Here is a tiny trained network, its code and every weight. The questions are about switching its units off for an input and a target symbol, where a switched-off unit gives its printed mean instead of its output.

import numpy as np


def w(rows, s, z=0):
    codes = np.array(rows[::2]) - 128.0
    scale = np.full(codes.shape[1], s)
    scale[-1] = z or s
    return codes * scale


def norm(h):
    return h / np.sqrt((h * h).mean(-1, keepdims=True) + 1e-5)


def f(y):
    return np.maximum(y, 0)


def softmax(a):
    e = np.exp(a - a.max(-1, keepdims=True))
    return e / e.sum(-1, keepdims=True)


def log_softmax(a):
    a = a - a.max(-1, keepdims=True)
    return a - np.log(np.exp(a).sum(-1, keepdims=True))


def net(x, mask):
    ids = ['βγδεζπσψ'.index(c) for c in x.split()]
    T = len(ids)
    res = E[ids] + P[:T]
    r = norm(res)
    for j in range(3):
        rows = slice(4 * j, 4 * j + 4)
        q, k, v = (r @ M[0][rows].T for M in (Q, K, V))
        z = softmax(np.where(np.tri(T) > 0, q @ k.T / 4**0.5, -1e9)) @ v
        o = O[0][rows]
        res = res + np.where(mask[j], z, o[:, -1]) @ o[:, :-1]
    y = f(norm(res) @ A[0][:, :-1].T + A[0][:, -1])
    res = res + np.where(mask[3:11], y, B[0][:, -1]) @ B[0][:, :-1]
    return log_softmax(norm(res)[-1] @ U[:, :-1].T + U[:, -1])


Q, K, V, O, A, B = {}, {}, {}, {}, {}, {}
E = w([
[238,252,108,112],'β',
[47,163,109,87],'γ',
[132,105,121,123],'δ',
[169,89,159,95],'ε',
[251,117,177,153],'ζ',
[229,67,185,135],'π',
[137,178,117,48],'σ',
[91,50,197,94],'ψ',
],0.003)
P = w([
[125,117,81,229],'0',
[88,90,188,98],'1',
[241,213,59,77],'2',
[112,144,116,200],'3',
[86,98,182,78],'4',
[254,197,59,67],'5',
[107,164,153,201],'6',
[84,94,185,68],'7',
[229,184,74,57],'8',
[118,213,193,212],'9',
],0.0059)
Q[0] = w([
[126,194,173,151],'head 0',
[162,113,138,135],'head 0',
[148,128,115,105],'head 0',
[156,191,125,164],'head 0',
[189,171,143,112],'head 1',
[9,21,137,164],'head 1',
[64,90,173,190],'head 1',
[118,146,142,202],'head 1',
[99,148,154,121],'head 2',
[72,140,154,137],'head 2',
[72,95,168,142],'head 2',
[136,105,65,145],'head 2',
],0.012)
K[0] = w([
[108,47,61,204],'head 0',
[168,150,115,133],'head 0',
[116,189,186,159],'head 0',
[148,148,48,222],'head 0',
[129,241,188,178],'head 1',
[127,18,64,5],'head 1',
[159,92,57,11],'head 1',
[199,143,2,101],'head 1',
[64,125,186,101],'head 2',
[78,107,106,96],'head 2',
[103,85,126,110],'head 2',
[146,122,85,182],'head 2',
],0.0094)
V[0] = w([
[159,112,119,200],'head 0',
[132,127,136,86],'head 0',
[130,133,80,200],'head 0',
[128,148,161,171],'head 0',
[113,248,62,155],'head 1',
[84,147,113,138],'head 1',
[254,203,146,145],'head 1',
[250,126,115,104],'head 1',
[112,91,189,110],'head 2',
[178,208,148,110],'head 2',
[31,129,89,206],'head 2',
[80,103,141,149],'head 2',
],0.0065)
O[0] = w([
[96,47,155,137,253],'head 0',
[158,175,101,132,63],'head 0',
[91,28,229,124,240],'head 0',
[70,107,158,143,187],'head 0',
[75,160,253,184,182],'head 1',
[90,67,154,132,120],'head 1',
[211,194,160,192,250],'head 1',
[207,253,165,138,161],'head 1',
[124,165,241,135,180],'head 2',
[102,41,101,103,150],'head 2',
[199,211,110,172,44],'head 2',
[174,204,166,123,120],'head 2',
],0.0048,0.002)
A[0] = w([
[55,97,201,135,188],'neuron 0',
[32,171,110,138,3],'neuron 1',
[220,182,134,201,123],'neuron 2',
[117,47,151,82,85],'neuron 3',
[146,89,140,254,25],'neuron 4',
[78,144,65,164,174],'neuron 5',
[182,48,172,136,83],'neuron 6',
[142,87,40,96,22],'neuron 7',
],0.0082,0.0023)
B[0] = w([
[169,154,118,87,253],'neuron 0',
[114,161,126,216,133],'neuron 1',
[29,115,92,125,227],'neuron 2',
[118,159,155,142,223],'neuron 3',
[104,183,100,158,220],'neuron 4',
[102,107,174,254,142],'neuron 5',
[105,179,118,120,219],'neuron 6',
[156,110,161,206,206],'neuron 7',
],0.0078,0.0043)
U = w([
[67,153,106,194,233],'β',
[88,59,145,78,2],'γ',
[144,103,205,123,100],'δ',
[246,108,125,150,91],'ε',
[112,166,32,77,4],'ζ',
[202,126,37,117,193],'π',
[164,204,157,105,121],'σ',
[132,30,73,159,233],'ψ',
],0.013,0.0018)

Each question gives the input, a string of symbols that net reads in full, and the target symbol t.
The units are the heads (4 rows each of Q, K, V and O) and the neurons (one row each of A and B). Each row of codes is followed by its name. A weight is (code - 128) times the scale printed after its matrix; where a second scale follows, it is the last column's (O, A, B and U).
mask holds one flag per unit, heads first, then neurons. A switched-off unit (its flag False) gives its mean, the last column of its rows in O or B, instead of its output. The means were averaged over made-up inputs and are rounded, as every weight is.
A unit's drop is (log p(t) with every unit on - log p(t) with that unit switched off) / (log p(t) with every unit on - log p(t) with every unit switched off).
The circuit of an input: a set's keep is (log p(t) with only the set's units on - log p(t) with every unit switched off) / (log p(t) with every unit on - log p(t) with every unit switched off). Starting from all 11 units, units are removed one at a time, each time the one whose removal leaves the highest keep (on an exact tie, the one counted first), for as long as the keep stays at least 0.8.
units of the circuit, in order: the units of the circuit, biggest drop first
unit that matters most: the unit with the biggest drop
k most important neurons: the k neurons with the biggest drops, biggest first
heads that matter: for each layer, one digit per head in row order, 1 if its drop is at least 0.15 and else 0, layers parted by /
input σ ψ δ σ ε δ π σ π, target π: units of the circuit, in order => (head 2; head 1; neuron 2)
input ψ γ π ψ ε ψ ζ ζ, target σ: unit that matters most => head 2
input σ ε ζ σ π ε γ σ ψ, target γ: heads that matter => 011
input ψ π ζ δ ε, target π: heads that matter => 110
input ψ δ ζ, target ψ: units of the circuit, in order => (head 1; head 2)
input δ δ π, target δ: heads that matter => 111
input σ ε ζ ζ β ζ π ψ ψ, target π: units of the circuit, in order => (head 1; head 2)
input ζ β ψ γ σ π β ζ σ, target β: units of the circuit, in order => (head 1; neuron 2)
input σ π ζ δ σ ζ ψ σ σ, target ψ: units of the circuit, in order => (head 1; neuron 7)
input ψ ψ σ β ψ ζ, target β: heads that matter => 011
input π ε ψ β δ ψ, target β: heads that matter => 011
input γ σ σ ζ ζ π ζ ε, target π: units of the circuit, in order => (head 0; head 1)
input π δ ψ, target π: units of the circuit, in order => (head 1; head 2; neuron 3)
input π σ ψ σ, target σ: units of the circuit, in order => (neuron 0)
input ψ δ ε, target ψ: units of the circuit, in order => (head 1; neuron 7)
input β γ δ π ζ, target σ: heads that matter => 000
input ψ ψ ζ ζ σ ζ, target ζ: units of the circuit, in order => (head 1; neuron 2; head 2; neuron 7)
input ψ π σ δ π ε, target δ: units of the circuit, in order => (head 1; head 2; neuron 3; neuron 2)
input ε σ δ δ γ σ ε β σ, target ε: units of the circuit, in order => (head 2; neuron 7; neuron 2; head 1)
input σ ε ε π σ π, target π: 3 most important neurons => (neuron 2; neuron 6; neuron 4)
input σ σ σ ψ σ γ, target ψ: heads that matter => 010
input ε δ σ δ π, target ε: heads that matter => 110
input σ ζ σ δ π ε π ε ζ, target π: heads that matter => 011
input ψ ψ ε δ δ β, target δ: heads that matter => 111
